Below is a small trained network, with its code and all its weights. Each question gives an input and a target symbol and asks what happens when units are switched off, that is, made to give their printed mean instead of their output.

import numpy as np


def w(rows, s, z=0):
    codes = np.array(rows[::2]) - 128.0
    scale = np.full(codes.shape[1], s)
    scale[-1] = z or s
    return codes * scale


def softmax(a):
    e = np.exp(a - a.max(-1, keepdims=True))
    return e / e.sum(-1, keepdims=True)


def log_softmax(a):
    a = a - a.max(-1, keepdims=True)
    return a - np.log(np.exp(a).sum(-1, keepdims=True))


def net(x, mask):
    ids = ['αβηλξτφω'.index(c) for c in x.split()]
    T = len(ids)
    res = E[ids] + P[:T]
    u = 0
    for l in range(3):
        r = res
        for j in range(2):
            rows = slice(3 * j, 3 * j + 3)
            q, k, v = (r @ M[l][rows].T for M in (Q, K, V))
            z = softmax(np.where(np.tri(T) > 0, q @ k.T / 3**0.5, -1e9)) @ v
            o = O[l][rows]
            res = res + np.where(mask[u + j], z, o[:, -1]) @ o[:, :-1]
        u += 2
    return log_softmax(res[-1] @ U[:, :-1].T + U[:, -1])


Q, K, V, O = {}, {}, {}, {}
E = w([
[118,126,104,35],'α',
[222,156,90,107],'β',
[136,59,188,33],'η',
[48,149,101,79],'λ',
[101,165,220,93],'ξ',
[3,61,169,111],'τ',
[83,79,51,119],'φ',
[109,199,103,189],'ω',
],0.016)
P = w([
[108,113,120,48],'0',
[102,116,123,74],'1',
[98,115,127,110],'2',
[106,128,130,149],'3',
[119,138,138,196],'4',
[124,151,138,225],'5',
[131,158,148,255],'6',
],0.0077)
Q[0] = w([
[138,65,117,164],'0.h1',
[53,156,111,137],'0.h1',
[117,115,214,117],'0.h1',
[38,161,1,133],'0.h2',
[121,207,148,134],'0.h2',
[219,110,106,109],'0.h2',
],0.039)
K[0] = w([
[116,124,77,90],'0.h1',
[61,168,151,147],'0.h1',
[122,108,205,81],'0.h1',
[79,160,1,167],'0.h2',
[140,140,137,171],'0.h2',
[225,125,115,65],'0.h2',
],0.038)
V[0] = w([
[19,201,38,105],'0.h1',
[70,65,91,68],'0.h1',
[159,50,202,254],'0.h1',
[175,38,184,203],'0.h2',
[133,133,213,174],'0.h2',
[85,241,89,72],'0.h2',
],0.0074)
O[0] = w([
[88,173,16,171,252],'0.h1',
[179,218,148,193,193],'0.h1',
[1,163,195,58,34],'0.h1',
[208,79,43,124,31],'0.h2',
[232,83,119,157,89],'0.h2',
[98,154,251,139,210],'0.h2',
],0.0063,0.0044)
Q[1] = w([
[121,33,120,204],'1.h1',
[169,208,10,63],'1.h1',
[162,114,109,118],'1.h1',
[184,66,242,72],'1.h2',
[167,129,240,250],'1.h2',
[189,127,12,140],'1.h2',
],0.015)
K[1] = w([
[130,134,137,59],'1.h1',
[81,134,155,143],'1.h1',
[100,184,91,66],'1.h1',
[160,118,251,152],'1.h2',
[194,62,120,120],'1.h2',
[85,159,96,51],'1.h2',
],0.021)
V[1] = w([
[87,103,162,168],'1.h1',
[169,139,97,80],'1.h1',
[162,185,116,103],'1.h1',
[208,137,128,254],'1.h2',
[131,119,108,185],'1.h2',
[83,104,99,108],'1.h2',
],0.0063)
O[1] = w([
[49,203,104,110,161],'1.h1',
[204,60,156,157,59],'1.h1',
[238,58,136,113,190],'1.h1',
[2,224,75,108,2],'1.h2',
[93,182,108,158,143],'1.h2',
[174,116,151,165,204],'1.h2',
],0.005,0.0017)
Q[2] = w([
[150,88,239,101],'2.h1',
[133,140,148,110],'2.h1',
[79,186,89,111],'2.h1',
[106,127,206,174],'2.h2',
[91,111,165,80],'2.h2',
[162,176,251,135],'2.h2',
],0.023)
K[2] = w([
[138,124,136,5],'2.h1',
[113,130,120,126],'2.h1',
[65,89,121,188],'2.h1',
[69,131,139,88],'2.h2',
[104,124,182,179],'2.h2',
[91,47,169,78],'2.h2',
],0.025)
V[2] = w([
[129,85,178,205],'2.h1',
[129,50,57,176],'2.h1',
[105,33,61,103],'2.h1',
[152,81,188,255],'2.h2',
[78,77,57,130],'2.h2',
[224,194,84,180],'2.h2',
],0.0089)
O[2] = w([
[114,132,173,72,75],'2.h1',
[152,191,111,39,59],'2.h1',
[109,217,51,29,24],'2.h1',
[96,108,220,155,5],'2.h2',
[95,94,105,103,110],'2.h2',
[160,26,162,254,108],'2.h2',
],0.0085,0.0022)
U = w([
[149,158,41,116,194],'α',
[198,130,93,172,186],'β',
[134,75,117,63,183],'η',
[116,193,128,119,2],'λ',
[129,175,193,147,65],'ξ',
[12,19,110,93,189],'τ',
[87,139,136,123,120],'φ',
[112,199,116,222,60],'ω',
],0.011,0.0031)

Each question gives the input, a string of symbols that net reads in full, and the target symbol t.
The units are the heads (3 rows each of Q, K, V and O). Each row of codes is followed by its name. A weight is (code - 128) times the scale printed after its matrix; where a second scale follows, it is the last column's (O and U).
mask holds one flag per head, layer by layer. A switched-off head (its flag False) gives its mean, the last column of its rows in O, instead of its output. The means were averaged over made-up inputs and are rounded, as every weight is.
A unit's drop is (log p(t) with every unit on - log p(t) with that unit switched off) / (log p(t) with every unit on - log p(t) with every unit switched off).
The circuit of an input: a set's keep is (log p(t) with only the set's units on - log p(t) with every unit switched off) / (log p(t) with every unit on - log p(t) with every unit switched off). Starting from all 6 units, units are removed one at a time, each time the one whose removal leaves the highest keep (on an exact tie, the one counted first), for as long as the keep stays at least 0.8.
units of the circuit, in order: the units of the circuit, biggest drop first
most important unit: the unit with the biggest drop
heads that matter: for each layer, one digit per head in row order, 1 if its drop is at least 0.15 and else 0, layers parted by /
drop of u: that unit's drop, to one decimal
input φ φ λ, target α: units of the circuit, in order => 2.h1
input β β φ ω λ φ, target τ: heads that matter => 11 / 00 / 01
input λ β τ α, target λ: heads that matter => 01 / 00 / 10
input φ α α, target α: heads that matter => 10 / 00 / 10
input λ τ α, target λ: units of the circuit, in order => 0.h2, 2.h2
input η α τ λ, target λ: units of the circuit, in order => 2.h1, 0.h2
input β η λ ω α, target τ: units of the circuit, in order => 0.h1, 2.h2
input ω α η ω, target α: heads that matter => 10 / 01 / 01
input β α η φ, target α: heads that matter => 01 / 00 / 10
input α ω α β ξ ξ η, target η: heads that matter => 11 / 00 / 10
input ω α λ ξ τ φ λ, target α: units of the circuit, in order => 2.h1, 0.h2
input ω α φ ξ φ β ω, target α: drop of 0.h2 => 0.3
input ξ τ α τ, target α: drop of 0.h1 => 0.7
input β ω α, target τ: drop of 2.h1 => 0.2
input β λ ξ β η α, target ξ: most important unit => 0.h1
